Here is a tiny trained network, its code and every weight. The questions are about switching its units off for an input and a class, where a switched-off unit gives its printed mean instead of its output.

import numpy as np


def w(rows, s, z=0):
    codes = np.array(rows[::2]) - 128.0
    scale = np.full(codes.shape[1], s)
    scale[-1] = z or s
    return codes * scale


def f(y):
    return np.maximum(y, 0)


def log_softmax(a):
    a = a - a.max(-1, keepdims=True)
    return a - np.log(np.exp(a).sum(-1, keepdims=True))


def net(x, mask):
    res = np.array(x, float).reshape(1, 7) / 4 @ E
    y = f(res @ A[0][:, :-1].T + A[0][:, -1])
    res = res + np.where(mask, y, B[0][:, -1]) @ B[0][:, :-1]
    return log_softmax(res[-1] @ U[:, :-1].T + U[:, -1])


A, B = {}, {}
E = w([
[155,174,102,55,69,57,173,43,163],'x0',
[214,85,100,177,183,18,120,153,109],'x1',
[72,31,144,132,131,82,255,155,186],'x2',
[95,68,190,75,195,110,119,28,60],'x3',
[157,6,80,151,49,172,130,65,70],'x4',
[129,128,129,128,127,128,128,129,128],'x5',
[114,129,195,216,44,89,51,96,194],'x6',
],0.0091)
A[0] = w([
[154,245,138,142,187,134,85,109,115,86],'neuron 1',
[103,157,154,77,185,99,103,177,193,59],'neuron 2',
[218,149,113,143,180,28,128,144,141,104],'neuron 3',
[229,93,105,189,191,19,88,140,104,109],'neuron 4',
[81,82,108,101,84,72,196,163,144,85],'neuron 5',
[101,187,133,96,101,165,110,157,195,72],'neuron 6',
[197,147,114,67,172,163,154,165,110,12],'neuron 7',
[222,166,81,123,82,186,85,86,70,90],'neuron 8',
[104,129,68,81,132,134,168,179,70,45],'neuron 9',
[124,79,148,221,183,221,102,219,97,214],'neuron 10',
[151,122,158,150,46,84,66,103,188,119],'neuron 11',
[115,108,184,197,87,97,95,153,153,112],'neuron 12',
[180,128,108,41,191,161,159,92,119,174],'neuron 13',
[191,139,125,49,57,78,156,107,139,108],'neuron 14',
[53,155,185,69,40,187,157,169,119,98],'neuron 15',
[89,193,178,115,151,147,142,144,136,76],'neuron 16',
[187,195,120,119,104,140,37,109,66,42],'neuron 17',
[76,147,184,180,69,74,100,136,149,40],'neuron 18',
[82,210,156,111,227,66,123,141,174,87],'neuron 19',
[188,129,78,142,128,95,143,169,163,109],'neuron 20',
[50,187,127,98,71,215,144,108,127,127],'neuron 21',
[229,208,68,67,138,134,41,92,82,57],'neuron 22',
[175,38,56,149,52,197,135,70,70,253],'neuron 23',
[95,43,157,187,168,185,83,200,112,240],'neuron 24',
[114,78,116,180,138,106,246,152,185,33],'neuron 25',
[145,181,109,197,105,170,133,180,141,121],'neuron 26',
[79,88,255,98,242,118,109,44,85,244],'neuron 27',
[90,159,85,149,87,147,144,197,139,67],'neuron 28',
[151,123,32,129,82,173,138,152,191,74],'neuron 29',
[240,130,90,185,134,125,161,152,145,70],'neuron 30',
[144,138,28,65,159,142,189,175,59,103],'neuron 31',
[143,156,88,85,95,69,131,50,178,116],'neuron 32',
[113,157,87,166,156,119,75,128,74,137],'neuron 33',
[245,160,105,61,61,117,181,78,188,134],'neuron 34',
[92,106,241,190,111,99,73,93,140,114],'neuron 35',
[153,131,101,147,111,147,138,193,199,95],'neuron 36',
[36,130,123,95,102,207,123,122,182,11],'neuron 37',
[121,159,66,112,173,175,189,145,73,97],'neuron 38',
[147,158,143,110,123,211,129,103,147,95],'neuron 39',
[85,56,192,84,118,105,228,150,202,116],'neuron 40',
[163,145,107,124,88,172,154,224,173,131],'neuron 41',
],0.0098,0.0016)
B[0] = w([
[161,94,129,128,80,149,161,149,154,216],'neuron 1',
[113,98,85,170,29,169,191,96,207,190],'neuron 2',
[87,87,137,100,159,72,127,94,123,215],'neuron 3',
[48,76,139,46,166,51,135,108,104,241],'neuron 4',
[130,111,166,122,103,188,173,194,118,191],'neuron 5',
[115,120,121,122,107,110,128,91,103,196],'neuron 6',
[71,140,117,191,100,117,131,159,87,186],'neuron 7',
[154,118,169,117,97,133,203,174,140,233],'neuron 8',
[82,136,113,174,86,144,109,198,69,183],'neuron 9',
[99,157,136,74,198,174,78,144,195,253],'neuron 10',
[104,116,92,174,117,119,93,168,68,217],'neuron 11',
[104,145,119,152,113,112,113,141,89,198],'neuron 12',
[102,148,122,179,119,157,108,109,99,199],'neuron 13',
[110,173,130,81,175,167,79,153,188,202],'neuron 14',
[99,102,131,92,164,28,130,102,93,213],'neuron 15',
[105,91,117,137,120,122,137,115,201,183],'neuron 16',
[129,99,184,124,79,162,175,165,97,231],'neuron 17',
[99,122,126,186,106,133,115,170,89,191],'neuron 18',
[120,87,81,159,80,109,132,105,211,217],'neuron 19',
[170,120,123,91,137,89,131,116,105,186],'neuron 20',
[76,79,131,67,189,86,125,115,103,227],'neuron 21',
[161,109,201,104,101,143,147,166,127,246],'neuron 22',
[131,62,39,162,83,120,142,112,242,252],'neuron 23',
[137,200,143,113,157,146,88,154,200,237],'neuron 24',
[161,108,188,94,129,144,180,184,115,208],'neuron 25',
[163,154,131,102,160,157,139,91,106,201],'neuron 26',
[232,171,106,169,190,142,177,57,99,250],'neuron 27',
[193,156,92,112,150,140,142,101,107,184],'neuron 28',
[182,102,80,132,143,115,145,92,96,193],'neuron 29',
[132,100,113,125,168,80,129,96,104,193],'neuron 30',
[93,166,92,173,115,93,98,157,104,219],'neuron 31',
[123,255,117,122,172,196,63,144,152,204],'neuron 32',
[145,117,155,90,118,131,142,148,150,182],'neuron 33',
[111,199,126,92,189,172,84,125,171,228],'neuron 34',
[118,173,104,182,103,130,105,148,61,217],'neuron 35',
[196,138,108,146,123,145,111,95,97,185],'neuron 36',
[94,66,157,76,165,60,124,134,105,202],'neuron 37',
[100,172,97,200,111,113,114,132,85,199],'neuron 38',
[118,80,150,92,139,70,153,136,111,180],'neuron 39',
[175,122,169,130,117,161,178,183,116,220],'neuron 40',
[179,129,135,153,138,157,123,42,93,202],'neuron 41',
],0.0085,0.013)
U = w([
[178,118,237,95,81,160,184,220,126,2],'0',
[65,87,140,45,171,39,112,91,98,70],'1',
[72,192,86,220,86,126,72,180,47,43],'2',
[117,232,137,71,190,189,52,153,220,239],'3',
[134,73,59,154,49,130,144,88,253,237],'4',
[249,168,107,134,160,142,141,14,63,92],'5',
],0.012,0.00081)

Each question gives the input, the list of numbers given to net, and the class t.
The units are the neurons (one row each of A and B). Each row of codes is followed by its name. A weight is (code - 128) times the scale printed after its matrix; where a second scale follows, it is the last column's (A, B and U).
mask holds one flag per neuron, in row order. A switched-off neuron (its flag False) gives its mean, the last column of its row in B, instead of its output. The means were averaged over made-up inputs and are rounded, as every weight is.
A unit's drop is (log p(t) with every unit on - log p(t) with that unit switched off) / (log p(t) with every unit on - log p(t) with every unit switched off).
The circuit of an input: a set's keep is (log p(t) with only the set's units on - log p(t) with every unit switched off) / (log p(t) with every unit on - log p(t) with every unit switched off). Starting from the 12 units with the biggest drops (on a tie, the unit counted first), units are removed one at a time, each time the one whose removal leaves the highest keep (on an exact tie, the one counted first), for as long as the keep stays at least 0.8.
circuit, biggest first: the units of the circuit, biggest drop first
unit that matters most: the unit with the biggest drop
k most important neurons: the k neurons with the biggest drops, biggest first
drop of u: that unit's drop, to one decimal
input [8,-4,-5,-7,6,6,-7], class 3: circuit, biggest first -> neuron 34
input [7,-5,0,-5,4,8,-3], class 3: 2 most important neurons -> neuron 34; neuron 32
input [0,-7,4,-2,3,4,7], class 1: 3 most important neurons -> neuron 37; neuron 15; neuron 21
input [2,-6,-8,4,5,-5,8], class 0: 3 most important neurons -> neuron 8; neuron 17; neuron 22
input [7,3,0,7,8,7,-1], class 4: 2 most important neurons -> neuron 23; neuron 10
input [-2,0,5,5,6,2,1], class 4: 4 most important neurons -> neuron 23; neuron 22; neuron 17; neuron 8
input [7,-4,6,-5,0,8,-2], class 3: 2 most important neurons -> neuron 34; neuron 32
input [-8,-6,-3,3,2,-1,3], class 3: 3 most important neurons -> neuron 24; neuron 10; neuron 4
input [-4,-5,-6,-3,7,5,-1], class 4: 3 most important neurons -> neuron 23; neuron 25; neuron 40
input [-4,-7,-6,-5,6,7,6], class 1: 3 most important neurons -> neuron 21; neuron 15; neuron 37
input [7,6,5,8,-3,8,5], class 5: 2 most important neurons -> neuron 27; neuron 10
input [2,-3,8,0,8,-5,-5], class 0: 2 most important neurons -> neuron 25; neuron 40
input [4,7,5,-5,5,4,-6], class 1: 3 most important neurons -> neuron 4; neuron 3; neuron 30
input [-3,-6,7,4,8,4,0], class 4: unit that matters most -> neuron 23
input [6,2,-6,4,3,6,7], class 2: 2 most important neurons -> neuron 11; neuron 35
input [6,-8,-3,-5,-5,-7,7], class 1: 2 most important neurons -> neuron 21; neuron 15
input [8,7,-1,7,-2,-1,5], class 3: 3 most important neurons -> neuron 32; neuron 14; neuron 34
input [-4,2,2,-5,3,8,-3], class 5: drop of neuron 34 -> 0.3
input [-4,-8,6,2,-7,1,8], class 1: drop of neuron 7 -> 0.1
input [7,-7,-8,8,-8,7,3], class 0: drop of neuron 22 -> 0.6
input [-5,-5,1,-8,0,-7,2], class 5: unit that matters most -> neuron 41
input [-1,1,7,5,8,3,2], class 4: drop of neuron 23 -> 6.7
